Below is a small trained network, with its code and all its weights. Each question gives an input and a target symbol and asks what happens when units are switched off, that is, made to give their printed mean instead of their output.

import numpy as np


def w(rows, s, z=0):
    codes = np.array(rows[::2]) - 128.0
    scale = np.full(codes.shape[1], s)
    scale[-1] = z or s
    return codes * scale


def f(y):
    return y / 2 * (1 + np.tanh(0.7978845608 * (y + 0.044715 * y**3)))


def softmax(a):
    e = np.exp(a - a.max(-1, keepdims=True))
    return e / e.sum(-1, keepdims=True)


def log_softmax(a):
    a = a - a.max(-1, keepdims=True)
    return a - np.log(np.exp(a).sum(-1, keepdims=True))


def net(x, mask):
    ids = ['ΠΣαβεζθψω'.index(c) for c in x.split()]
    T = len(ids)
    res = E[ids] + P[:T]
    r = res
    for j in range(3):
        rows = slice(3 * j, 3 * j + 3)
        q, k, v = (r @ M[0][rows].T for M in (Q, K, V))
        z = softmax(np.where(np.tri(T) > 0, q @ k.T / 3**0.5, -1e9)) @ v
        o = O[0][rows]
        res = res + np.where(mask[j], z, o[:, -1]) @ o[:, :-1]
    y = f(res @ A[0][:, :-1].T + A[0][:, -1])
    res = res + np.where(mask[3:7], y, B[0][:, -1]) @ B[0][:, :-1]
    return log_softmax(res[-1] @ U[:, :-1].T + U[:, -1])


Q, K, V, O, A, B = {}, {}, {}, {}, {}, {}
E = w([
[162,64,81,133,201,74],'Π',
[131,115,144,106,121,95],'Σ',
[137,56,111,161,122,70],'α',
[182,89,136,206,92,127],'β',
[209,142,101,111,172,155],'ε',
[181,154,172,181,98,145],'ζ',
[150,107,196,121,116,12],'θ',
[228,91,111,203,152,149],'ψ',
[162,124,95,87,179,106],'ω',
],0.011)
P = w([
[116,75,130,85,69,156],'0',
[119,63,148,229,255,123],'1',
[212,123,161,61,119,100],'2',
[117,57,156,241,252,118],'3',
[168,228,93,130,108,72],'4',
[129,55,154,242,254,120],'5',
[85,118,41,215,51,136],'6',
],0.015)
Q[0] = w([
[90,17,130,177,161,140],'H0',
[64,149,108,134,119,179],'H0',
[87,190,9,155,59,128],'H0',
[141,117,149,167,118,74],'H1',
[121,44,153,130,125,178],'H1',
[218,99,203,93,173,111],'H1',
[112,153,140,97,104,137],'H2',
[135,203,87,149,110,118],'H2',
[66,130,98,157,130,156],'H2',
],0.015)
K[0] = w([
[11,209,8,184,118,221],'H0',
[114,165,154,155,190,71],'H0',
[245,242,129,149,139,11],'H0',
[145,164,104,51,65,118],'H1',
[13,120,59,167,90,162],'H1',
[93,8,161,71,103,223],'H1',
[148,106,114,137,204,86],'H2',
[223,154,94,135,132,51],'H2',
[89,212,83,191,167,122],'H2',
],0.011)
V[0] = w([
[95,133,44,52,186,140],'H0',
[63,161,201,65,120,48],'H0',
[159,146,159,181,211,144],'H0',
[103,68,85,179,229,58],'H1',
[108,211,158,9,65,95],'H1',
[172,115,72,86,235,212],'H1',
[170,144,29,153,145,131],'H2',
[122,180,203,97,150,154],'H2',
[198,161,191,174,78,182],'H2',
],0.012)
O[0] = w([
[232,87,136,171,77,100,91],'H0',
[179,109,153,186,195,253,87],'H0',
[115,105,206,43,118,119,2],'H0',
[163,169,233,192,157,48,23],'H1',
[214,64,38,91,171,213,196],'H1',
[134,46,169,165,43,67,94],'H1',
[123,117,176,81,81,64,124],'H2',
[81,26,102,161,128,202,46],'H2',
[10,89,67,76,129,88,166],'H2',
],0.011,0.0059)
A[0] = w([
[74,149,123,199,254,145,1],'N0',
[212,106,109,149,125,205,124],'N1',
[129,111,200,213,216,118,70],'N2',
[140,146,156,89,47,82,23],'N3',
],0.0093,0.0073)
B[0] = w([
[194,161,119,145,10,166,221],'N0',
[31,91,188,180,131,87,253],'N1',
[66,131,197,20,138,171,176],'N2',
[134,148,190,106,136,251,161],'N3',
],0.011,0.014)
U = w([
[206,169,166,122,88,133,162],'Π',
[81,74,137,140,254,137,181],'Σ',
[164,229,79,217,153,56,252],'α',
[44,170,110,119,159,60,109],'β',
[177,65,90,60,45,146,103],'ε',
[142,93,116,38,215,214,174],'ζ',
[129,115,140,170,109,176,28],'θ',
[81,113,187,43,131,148,5],'ψ',
[162,74,96,173,89,41,188],'ω',
],0.0076,0.0036)

Each question gives the input, a string of symbols that net reads in full, and the target symbol t.
The units are the heads (3 rows each of Q, K, V and O) and the neurons (one row each of A and B). Each row of codes is followed by its name. A weight is (code - 128) times the scale printed after its matrix; where a second scale follows, it is the last column's (O, A, B and U).
mask holds one flag per unit, heads first, then neurons. A switched-off unit (its flag False) gives its mean, the last column of its rows in O or B, instead of its output. The means were averaged over made-up inputs and are rounded, as every weight is.
A unit's drop is (log p(t) with every unit on - log p(t) with that unit switched off) / (log p(t) with every unit on - log p(t) with every unit switched off).
The circuit of an input: a set's keep is (log p(t) with only the set's units on - log p(t) with every unit switched off) / (log p(t) with every unit on - log p(t) with every unit switched off). Starting from all 7 units, units are removed one at a time, each time the one whose removal leaves the highest keep (on an exact tie, the one counted first), for as long as the keep stays at least 0.8.
circuit, biggest first: the units of the circuit, biggest drop first
unit that matters most: the unit with the biggest drop
k most important neurons: the k neurons with the biggest drops, biggest first
which heads matter: for each layer, one digit per head in row order, 1 if its drop is at least 0.15 and else 0, layers parted by /
input Σ ε Π β α ω β, target α: which heads matter : 010
input ε ε Σ Σ θ ω, target ω: 2 most important neurons : [N2, N3]
input θ ε ψ Σ, target ζ: unit that matters most : H0
input Π Σ ε Σ ε ε, target ψ: circuit, biggest first : [N2, H1]
input α ε α ζ θ ζ, target Π: circuit, biggest first : [N0, H1, N1]
input θ θ α ψ, target ζ: circuit, biggest first : [H0, H1, N1]
input β ω ε Σ Σ α Σ, target Σ: circuit, biggest first : [N1, H1, H0]
input ζ Σ α, target ζ: circuit, biggest first : [H1, N0]
input β ε α, target β: circuit, biggest first : [H0, H1]
input Σ Σ ζ Σ ζ, target ζ: circuit, biggest first : [H1, H0]
input Σ θ ψ α Σ θ, target θ: circuit, biggest first : [N0, H0, N1, H1]
input ψ ε α, target ψ: circuit, biggest first : [N3, H0, H1]
input Σ Σ ζ α ε ω Π, target ε: circuit, biggest first : [H0, N1]
input β β β Σ ω β α, target ω: circuit, biggest first : [H1, H0, N2, N1]
input ε ε ε α, target ω: circuit, biggest first : [H0, H1]
input Σ α ζ, target Σ: circuit, biggest first : [N1, N0, H0]
input α α β Σ θ, target β: which heads matter : 101
input β α Σ Π, target α: which heads matter : 100
input Σ α θ Π β ω ψ, target β: unit that matters most : H2
input α Σ α ψ, target Π: 2 most important neurons : [N0, N2]
input Σ Σ Π ω θ ω, target θ: unit that matters most : N0
input θ Σ Π, target θ: which heads matter : 101
input β ζ β α ζ, target β: which heads matter : 101
input Σ β ε, target Σ: which heads matter : 000
input ω β Σ ε Σ, target Σ: which heads matter : 110
input Π ω ω ε ζ, target ω: which heads matter : 010
